Each row has a hidden value; after the row comes its grade, the name of the range that the value falls in. Each part has its own.
[  22   42   73  -47  -38  -45   24  -12  -23  -41   -6  -99  -63  -21
   16   51    0  -43   40   22  -79  -10  -97   74  -31   82  -72   32
  -28   36   46   35  -56   74 -100  153  -12  -38 -142 -129 -118]
Q102
[ -44   15  -32   82   46 -212  142   78   43   -7 -141  130  -21  -29
 -144 -116  147  115   10  117  -87  -22   37  149 -284 -125   32  200
 -139   29  147   27  -98  -96   63  -88  -92   83  -55  -37  204]
Q102
[ 23  12  44 -43  19 -30  34  29   4   0 -27 -50 -38 -59  36 -20  -8 -56
  17  43 -92  30 -40  56 -49  12  -5  53  42  40  48 -28 -47  27  -5  46
 -47 -20 -13 -73 -18]
Q36
[-195  215  112  143 -142 -144  142  106   35  130  -45  157 -105   15
 -123  -91  173   45  -18   63  -89   33 -343  121 -344   53 -124   37
  204  153  159  102  -20   -3 -121  136 -229   60  -39  -35   76]
Q36
[ 106  -16  143  -31   20  -27  187   23   65   16  -78   46   11  -74
   19    6  -49   55   -7  -16   -4   32  -19   34  -69   81   73   40
   21  140  -50 -105 -108   82   22    4  -39  -99  -81   -6   25]
Q36
[ -88  -36  223 -223  169   80 -139  114  280   38 -467  167  139 -303
  268 -201 -220 -119 -239  -96 -230  373  176    4  235  -57  272  166
  131   93 -200 -401 -255  226  208 -380  -10 -272  120   36  300]
Q403
[ -6 -56  77   6 -30   3  -2   5 -25   8 -57 -23  22 -96  12  42 -33 -72
  45  25 -72  47   1  60 -46   4 -18 -25 -22  19  57 -18 -42  -1 -23 -30
 -15  -4 -27   6  21]
Q930
[ 105   -3  201  100 -122   43  138 -142   67  -65 -366  149  203 -259
  -28 -131  -24  154 -186  -40 -108  100   65  111   37    0  -17   16
  -78  206   -5 -196 -132  185  142 -156   -2 -170 -155  -44  209]
Q481
[   2   -5   52  -24  -17  -45 -127  -52  -17  -88 -111 -128    2  -77
   67  -37   26  -62   40   12 -116   35  -80   53  -63  -47 -101  116
  -26  -14  128  -12  -16   34   -9  -11   15   31  -11 -133   38]
Q102
[ 21 -23  70 -37  42 -40  37  -6  47 -68 -81 -14 -75 -23  46 -59   1 -24
  43  -3 -80  48 -50  48 -95 -16 -15 103  24  48  22 -36 -92  55 -62  -3
  -1   5 -47 -95  24]
Q102
[ 215 -130  164 -229  228  234  203  -26  163  -89 -135   44   34 -129
  220 -233 -254 -127 -200  -27 -211  155  301   41  239   36  220   61
  162  137 -284 -367 -280  270  124 -125    6 -236  -27 -118   45]
Q403
[-230  160  145  354 -257 -263  241   79  -27  157  -14  265  -13   55
 -347  135  266  164  128  105   79 -121 -336  219 -557   37 -120  -34
  -83  112  277  320   36 -171 -185  131 -210  153 -238   58   82]
Q930
[-101   35   79   11  -13  -10   45   92  -13  110    3   49   13  -66
  -21   -3   -4 -105  -13   98 -124   48  -37   99 -116   39    3  -24
   78   30   75   -4  -40  -29  -21   17 -148    3    9    8   40]
Q63
[-60   3  88  10  20   6  93  50  -1  90   8  58  10 -41 -20  17 -23 -43
  21  70 -85  24 -30  55 -76  71   2 -38  35  45  27 -18 -74   2 -59  30
 -97 -50 -47  -5   5]
Q930
[  47   84 -135  237  191 -132  176  -97   78  -74 -104  185   -7  108
 -159 -222  268  343   88   95  -53 -137  -15   -2 -264 -151   -9  288
 -207   46  145   20  -83  -78   71  -79  -19  -46  -55 -125  137]
Q403
[  13  -39  -86  -37  107   48 -259  -21 -141   -7   -3 -301  157  -50
  106 -182   52  -92    4  111 -272  -27   39  -75  -22  -77 -184  136
  -24 -148  226 -170  -15  -43  226 -152  -40   23  270  -57  198]
Q481
[  32   22   83   16  -71  -44  118   47  -17   36  -35    3    1  -86
  -37   22    5  -24  -12   46  -60   18  -32  105 -108   44    2   -5
   16   86   57  -13  -42   14   16   50  -84   -8  -57    1    6]
Q695
[ 276   75   45  231  -69   86  179 -182  112 -196 -214   62  -13   40
  -39  -92  122  292   31 -224   19  -25  -31  -61    5  -17   38   98
 -148  199 -103  -93 -154  212  103  -44  198 -247 -160   61  -88]
Q695
[-25  12  42  42 -25  13  35  25 -16  27 -20  -5 -21 -24 -16   2  16 -36
  39  18 -97  23 -37  37 -57  26 -28 -19   2  31  41  -3 -68  19 -30  19
 -29 -41 -30  21 -22]
Q930
[ 123  -42 -222 -177  194   34   99  176  -61  -80  231 -270 -314  209
   77 -261   38 -185   47   58 -276  -20  121  -24  -77  -48  -14  141
  163  -69  -36 -110 -199   23   46   82  -23   91  205    3  -83]
Q102
[ -87  285 -114  295  -39  -85  372  168   29  144   34  256  -18  169
 -355 -142  287  194 -104  150 -197 -167   63  190 -237    9   94   67
 -163   72   64  117 -193  -35  139  122 -191 -142 -185  109  -29]
Q63
[  79  104   94  -61 -240  -26   13   55  -33  -15  -56 -172 -108 -107
   30  161  -37  -90  -11 -100  -48   68 -141   78  113  141  -33  -87
   21  111  -26   37  -42  166  -42  237   47 -118 -155   26 -261]
Q36
[ 147  -55 -101  -52  159   34  -80   -3  -34  -54   78 -213 -105   63
  138  -55   22   10  177  -50  -45    7  -53 -189  -30  -11  -40  115
   39  -21   25 -123  -31   -8   45  -38   76  -30  215   44  -45]
Q695
[ -16   30   56   18  -29   22   23   39  -20   50  -17  -13    3  -59
    6    8   -3  -61    6   31 -102   41  -33   45  -43   44  -10  -21
   32   42   41  -30  -46   21    3   22  -62  -48    0   24  -18]
Q63
[ -75   86  102   59 -147  -26   44   91   17   42  -49   28  -85  -34
  -36   44   35  -95   15  -25  -80   70 -131  113 -116   33   -3  -40
   85   78   40   67  -53   41  -67   79  -59   -5  -64   57  -65]
Q695
[ -29    8   36   36  -19   14    3   18  -31   29  -16  -28   -1  -37
   -7   -2   17  -49   38   34 -108   20  -36   36  -56   19  -45  -12
    1   14   65   -8  -51    7  -17   11  -36  -29   -7    8   -6]
Q930
[-10  30 111 -14 -21  52   2  14  25  31 -61   2  14 -92  59   5 -47 -86
 -15   1 -99  81 -47  46   6  50  15 -16  78  66   3 -56 -50  70 -12  15
 -48 -84 -16 -18 -28]
Q695
[  11    1   59  -49    3  -53   13   -6    0  -47  -61  -62  -54  -55
   36  -42    5  -46   18   37 -102   32  -65   73  -79    5  -61   81
   20   37   69  -17  -55   43  -51   47  -33   16  -50 -122    8]
Q102
[ -3  36  59 -17  -9 -14  26  42  20   9 -34 -28 -48 -45  31 -13   1 -68
  16  16 -94  45 -65  57 -53  18   4  34  63  48  35 -13 -54  41 -18  48
 -44 -32 -17 -40 -35]
Q36
[-16  32  56  17 -33  23  26  40 -16  47  -3 -17 -17 -45   7  21  -4 -66
  22  21 -92  39 -47  41 -44  51  -9 -28  41  44  33 -15 -46  23 -18  41
 -53 -47  -7  25 -44]
Q63
[ -67  106 -112  -79  365  190 -270   91  119   34   16 -132   66  144
  199 -172    4 -134    8    2 -315   11  148 -161  229  -55  174  221
  -30 -194  -73 -176 -198   80  221 -135   53 -322  190  -14  -73]
Q36
[-15  26  58  12 -30  19  19  41 -18  46  -7 -21  -9 -54  10  23  -7 -70
  21  27 -91  40 -41  45 -45  45  -7 -23  37  39  39 -18 -41  17 -11  34
 -56 -43  -4  20 -35]
Q63
[ 121   27 -100  -51  187   86  -89  -24  -96  -48  150 -318   66  115
   94 -194   71  -78   12  110 -258 -144   51  -57  -28  -12 -106  185
   -8 -125  127 -123  -72   17  194   24  -41  -45  150 -145    0]
Q403
[ -3  12  44  20  -1  24  35  38 -13  41  -2 -10  -5 -37   5   3  -1 -53
  27  31 -93  28 -16  35 -57  33   5  -7  23  34  34 -31 -53  10   4  10
 -52 -44   5  27 -18]
Q63
[ -40   45    9   11   21   -8   68  109   21   86  -34   50  -42  -35
  -11  -44   18  -18   -4   28 -113   70   -5   17  -61   29   44   14
   47   57    3  -67  -96    9   31  -18  -79  -68   49   91   24]
Q63
[ -8  24  74 -15 -23   0  28  50   3  39 -27 -16 -18 -69  26  19 -20 -76
  10  24 -84  54 -45  56 -49  39  12  -2  55  51  31 -26 -44  27  -8  31
 -59 -38  -7   0 -23]
Q695
[ -24   -3   43   29  -36   10    5    4  -26   -4  -43  -42  -19  -37
   -3  -26   16  -50   31   18 -121   27  -46   43  -46    4  -70   -9
    9   21   64   -9  -71   34  -32   11  -14  -21  -28  -20    2]
Q481
[   2  -64  157  -96  -16  -53   27  -22    2  -43 -100  -29  -20 -137
   72  -42  -64  -89   -9   50  -84   90  -77  107 -122   21  -81   52
   97   78   73  -64  -39   48  -90    1  -79   80  -38 -153  105]
Q102
[ 24  21  53  -4   6   0  45  34   5  25 -11 -24 -20 -42  21  11  -5 -38
  30  20 -70  28 -38  32 -52  37  15  18  31  51  27 -31 -48  24   1  32
 -42 -50  -9  -5 -34]
Q695
[  10   -2  -40 -272   53  148  -53  107 -113   52  246 -321 -280   36
  226  -60 -138 -293   49    5 -222  119 -150 -124  168  186 -170 -132
  382   15  -71 -119  -75  139 -183  255  -47  -35  185  -50 -250]
Q481
[  15    8   51  -55   -7  -48   -2    0    3  -55  -71  -74  -66  -54
   43  -40    5  -49   16   18 -108   43  -62   66  -55    4  -56   82
   17   38   55  -22  -64   59  -46   49  -17    5  -46 -107   -8]
Q102
[  -5   -3   33   26  -22   12   16  -15  -25  -20  -31  -51  -35  -21
   -2  -16   16  -30   49   11 -109   10  -51   31  -22   13  -74  -10
   -9   22   51    4  -76   47  -53   41   11  -42  -58  -45  -38]
Q481
[ -14  -11   42   22  -33   16    1   -7  -40   -6  -21  -59  -20  -38
    3   -9    9  -59   44   25 -113   17  -48   40  -40   13  -78  -20
    8   16   68   -1  -56   27  -45   29  -12  -15  -30  -33  -19]
Q481
[  58    2 -103   53   74   -5  -26  -40  -89  -31   42 -152   37   38
  -36  -37   87   44   84   80 -137 -113   35  -21  -10  -23  -91   71
 -166  -74  127   -3  -57  -25   72   25   31  -62   -9  -63  -37]
Q481
[  5  21  67  13  -7  24  39  27   2  29 -20  -5   0 -52  15  -1  -9 -61
  10  29 -92  34 -23  54 -51  30  13   1  38  46  31 -30 -50  26   3  18
 -55 -47 -14  -5 -21]
Q695
[ 102   99  144  -68   -4  -41  329  -33   53   38   40   87  -85  -27
  -55  216  -87  119   19   26   62  -58  -77   82  130  287   69  -84
 -108  182 -150   64 -114  170 -227  372  -16 -276 -434 -173 -363]
Q102
[ 144   -3  -18  -46   82   94  125   13    1  -39   59  -82  -91   27
   63 -110  -22  -47    1    2 -130   13   48  -14   17   35   25   32
   94   66  -59 -118 -114   89   40   51  -10  -83   41  -18  -85]
Q695

[ 181  236 -229  115   42  -16  386   88  -44   69   -6  304   30 -381
 -105  250   60 -244  144  106   99   82 -252 -191  -57  155  145  -73
  141 -235 -163 -192   28 -115  331  180 -250 -148 -185  -13  242]
K
[ 293  -51  101  -50  -44   75  -19   79 -257 -142  -97   23   16  247
 -271  110  -91  280 -345 -286   62  -64  -70 -165 -126 -140 -207  279
  226  297  187 -160  -91  229  -38   77  241  -49 -221  225 -121]
H
[ -50 -157  178 -161  -33   15  -23  -45   84  -55  -61  -11   49   64
  174 -299   -4 -208  -51   32 -148  -41    5   15  193  -50   85   -4
  -54  -88  -44   90  276  -92  -60 -104  -91  183  -38 -181  -14]
K
[ -14 -179  323  -85    4   49 -224  -88   91 -149  -35   50  -16  330
  100  -87 -183   50 -151  -12 -155  -67    2  -56  110 -100  -96  248
  339  122  162  -14   86  161 -154   19  178  147 -198 -185 -129]
Q
[ -45 -307  155 -244   30  -56 -209  -20  146 -178    8 -104   37  225
   65 -347 -115  -57 -120  -79 -371  -36    7 -139  134 -144   -7  188
  139  186   45  110  224  129 -235  -83   36  163  -32 -206  -70]
K
[ 226  180   18  125 -128  181  136  201 -253  106 -228  104  -28 -115
 -308  304   34  252 -210 -277  407  -42 -208 -174 -252    3 -211  201
   -5  113  125 -356 -256  110  287  105  295   33 -174  282  -53]
Q
[ 290  127   79  120 -209  156  204  196 -320  -56 -207  -52   33  -85
 -323  247  -18  198 -349 -206  404  -61 -262 -270 -218 -115 -127  233
 -257  133  126 -338 -183  121  146  115  353  -21 -243  332  -68]
X
[ 196  129 -234   49  -91  -97  233  266  -19   44   34  -33   56 -331
 -304   76   62   76  -25 -152   35   27 -366 -386 -228  -15   81  144
 -220  140 -152 -278 -103  154  142  213   85 -105   19  119   39]
X
[  18 -165  410  -91  -76   86 -304  -40  -60 -146  -68 -124   -3  357
   64 -258  -80  248 -299 -128  154 -186  -33   72  160 -163 -114  218
    6  188  183  -62   32  168  -48   27  279  186 -110    9 -328]
H
[ -27 -164  121 -193  -29    2 -165   -5   92  112 -101  133   -2  234
  -15 -101 -131  123   -4 -193 -201   13   73    5   28  -96 -232  216
  317  160    7   47   38  164  -93   -3   97  221   37 -203  -78]
H
[-107   66  273   97 -124  120  -32  -60   51   23   -4  -50 -123   76
  360 -328  228 -137   32    2  171 -295 -253  146  237   55  345 -118
 -120 -174   85  -91  144  -49  232   94  -51  251   25  -94 -280]
Q
[-206  -10   70   57  -54   63  -27  -92  203  134   31   96 -258  273
  335 -337  239 -174  231 -216 -328 -267 -205  147  184  123  339  -58
  469  -56  175   85   52  115   56  121 -158  346  169 -335 -249]
Q
[ 195  297    7  254  -47  -96  327   20   29   17  237  143  -41   -3
   44    1  253  -10    1  -22  -88 -143 -324   47   -8  223  426  -97
  157 -129  -64 -199  -57   35   48  350 -111 -200  -30    5 -151]
R
[ 155 -115    3 -161 -132  -24  -93  181  -20  -12 -101  -49   96  -13
 -301  122 -238  236 -130 -186  -16   61 -137 -423 -229 -256 -306  410
  -67  351  -34 -203  -33  312  -58   82  323   58  -89   48   -2]
R
[ 379  252 -231  -51 -128  -10  326  240 -182  199  -47  168  146 -363
 -288  300  101   74   20 -164  157   63 -170 -283 -356    2  -84   28
 -202   30 -260 -341   77   -8  271   99  -65 -183  -61  318  161]
L
[ 169   28  -86  -53 -191   64  350   26 -187  -14  -48  -54  -48   16
  131 -238  253 -327    1 -173 -136 -194 -230  -96   63  -75  388 -168
 -187  -88  -18   26  307  -68   83   18 -276   96   51   86  -42]
Q
[  49  -28 -119  -68  137 -177  -71  379  246  -66   86 -209  186 -524
 -372 -160   81  178 -212 -113  -75  149 -203 -401 -257  151  -42  191
 -366  216 -197 -315  -91   20   19  -74  227 -130   21  111   98]
X
[ 243  147  182   29   83  -48  203   35    6 -186  102   99  239 -318
   30   58   35 -187 -200  337  144   75  -62  -86   25  155  161 -106
 -254 -281 -224 -240  277 -307   92  -23 -120 -296 -352  126  175]
R
[ 218  183  106    2  -50   97  189 -100 -111  -31   34  236   39  -77
  273  106   88 -307  118  211  153 -132 -134  -40   75   25  232 -174
   62 -288  -92 -173  405 -174  319   80 -332  -81 -278   76   73]
R
[ 109  197   56  181  -35   94   54  191  -71  136 -143  150  -16 -174
 -290  255   14  305 -157 -176  388   14 -206  -79 -181  121 -205  207
   74   58   63 -351 -360  100  269  166  320   15 -135  120  -70]
K
[ 266  198 -209   27  115 -150  194  180   29   36  191  149   90 -344
 -141   52  154   21   41  -11  -22   44 -243 -217 -142  160  183  -56
    9    8 -261 -284   69  -19  255  180 -182 -283   -8  142   90]
Q
[ 172  138  -63    6   28 -248   86  211  172   -7  284  -89  164 -338
 -105 -190  169  118  -45   27  -52    4 -281 -188  -96  116  254   -9
 -361   58 -336 -281   74   21   67  193  -23 -247  104   89  -57]
R
[-162  138   53   87 -137  102   59  -67  117  275  -66  223 -171  -31
  325  -91  123 -203  367   14  137 -181 -263  102  179   51  210  -88
  155 -235  -30  -61   77   15  383  210 -176  325  100 -287 -126]
Q
[ -33 -167  194 -203   -9   14 -175  -61   56  -28  -66   49   46  172
   92 -223  -88  -14  -41  -37  -64  -50   58   59  166  -95 -114  104
  146   24    5   67  188   30  -22  -47  -23  183  -74 -164  -74]
N
[ 121  254   17  170  227 -130  160   79  209   53  165  355  113 -341
  -85  206   41    9    7  219   24  169 -102   -3  -51  372   69  -30
  270 -225 -227 -277  -86 -158  169  164  -73 -285 -191  -88  159]
Q
[ 268  161 -157   43  -69  -30  382  105 -217  -50   -7   63   87 -266
 -155   28  108 -144  -70    8  205  -17 -260 -135   12    4  183  -81
 -214 -137 -145 -135   78  -93  230  163 -187 -157 -137  155   87]
N
[ 226 -116  142 -100 -122   18    3  157 -119  -62 -107  -95   67  228
 -303  -10  -61  310 -409 -371 -167    0  -10 -181 -213 -131 -212  321
    2  353  103 -121  -97  219 -288  -27  380   22  -56  163 -129]
X
[ -31  298  339  229 -181  -19   82  -48  142  195  150   84  -14    3
  299 -170  237   80   68  115  276 -223 -252  326  168  181  326 -131
 -218 -281 -144 -217  -10  -55  176  312   26   63   79 -115 -338]
L
[   1 -206  102 -275  -84  -23 -247  163  104  158 -130  -51   71   87
 -150 -163 -109  287 -105 -314 -153   47   53 -149 -137 -164 -331  300
  -60  339  -81  -71   23  208 -104  -91  282  234  167  -47 -101]
Q
[-113  -23  407    4   60  154 -236 -155   80   12  -91  201  -69  287
  234 -121   17   41  -73   -9  106 -144   91  320  218  134  -89   36
  456 -137  202  -15   35  -56   93  -34   40  224 -201 -179 -183]
N
[  77 -181  334 -190   24   64 -114 -169   66 -286   57  -13   46  377
  278 -245   30 -230 -173   12 -425 -166  117   11  119  -11  145   16
  324  -24  171   77  455  -59 -284 -189 -136   47 -302  -71  -51]
L
[ 126  -35   71 -232 -133  141   -2  -98  -85  216 -186  356  -14  193
  166  191 -155 -119  222  -68  -66  -20   84  -70  -29 -193 -220   87
  364  -12  -58  -18  326   65  166   -3 -155  210  -93 -100   77]
X
[ 266   87 -167  -25   36 -144  149  257  -88  -64   41  -25  188 -374
 -416   51  -15  184 -198  -58  209  115 -221 -277 -146    2  -82  140
 -272  120 -211 -261  -99   45  152  147   84 -242 -101  203   85]
N
[ -23  105  338  124 -114  -44    8  -58   70    5  107  -16   23   12
  264 -279   70   16  -47  204  301 -162 -246  191  308    9  287  -69
 -330 -195 -145 -120   71  -40  154  264   35   63   35 -134 -285]
K
[-134 -188  189 -202  -74   37 -227   48  113   76 -136  -84   22   65
   63 -334  -18   59  -51 -152   -4  -62   -1   22  111  -98 -128  132
 -117   91  -10   21  104   50   14 -100  118  323   95 -150 -138]
H
[ 394   93   82  -71 -126  -86   95  264 -159   17    0  -57  245 -153
 -393  144  -53  414 -371 -163  198   91  -87 -239 -304 -104 -226  237
 -437  252 -222 -359  -56  107  -38   91  338 -231  -64  360  -47]
R
[ 169  -72   54 -157   51   75   45   25  -34  149 -210  387   38  239
 -233  284 -155  142 -137 -291 -324  178  266   -7 -208   50 -439  245
  679  133   71   -1  -59   65 -193 -124  116   55 -164  -64  143]
K
[  95 -135 -226 -131  -44   51   52  187  -89  -14 -207   13  -30  -22
 -382   89  -98   55  -86 -376 -164   46 -138 -384 -211 -127 -246  322
  270  296  151  -56 -127  251   -8  -10  141  140 -101   11   98]
H
[  24 -172  189 -222   50   81 -209  -29   47    4 -144  168   42  167
   22   -3 -166   30  -67  -80 -118   37  145  -56    9  -72 -286  191
  344   96   51  -15  165   44  -15 -136   59  163 -164 -108   36]
K
[ 212  151  -16   69  144  -16   95  189    9  -28    1  168  117 -318
 -271  229   16  117 -181   -5  133  128 -107 -201 -203  200 -108  107
   95    2  -78 -334 -101  -64  178   28  101 -216 -246  160  147]
Q
[ 312   49   45  -98 -174   88   28  312 -224   11 -164 -177  151 -170
 -394   95   68  340 -378 -356  252  -26 -113 -307 -384 -105 -259  241
 -440  293   -3 -375  -45   97   70  -87  360  -37 -106  464  -53]
L
[ 117  160 -108   90   52   97   21   72   -2  196 -106  430 -115   -8
 -190  455  -99  157  150 -184   46   41 -142 -187 -230   94 -259  246
  729  101  109 -265 -231  227  286  211   85   31 -189  -53   70]
Q
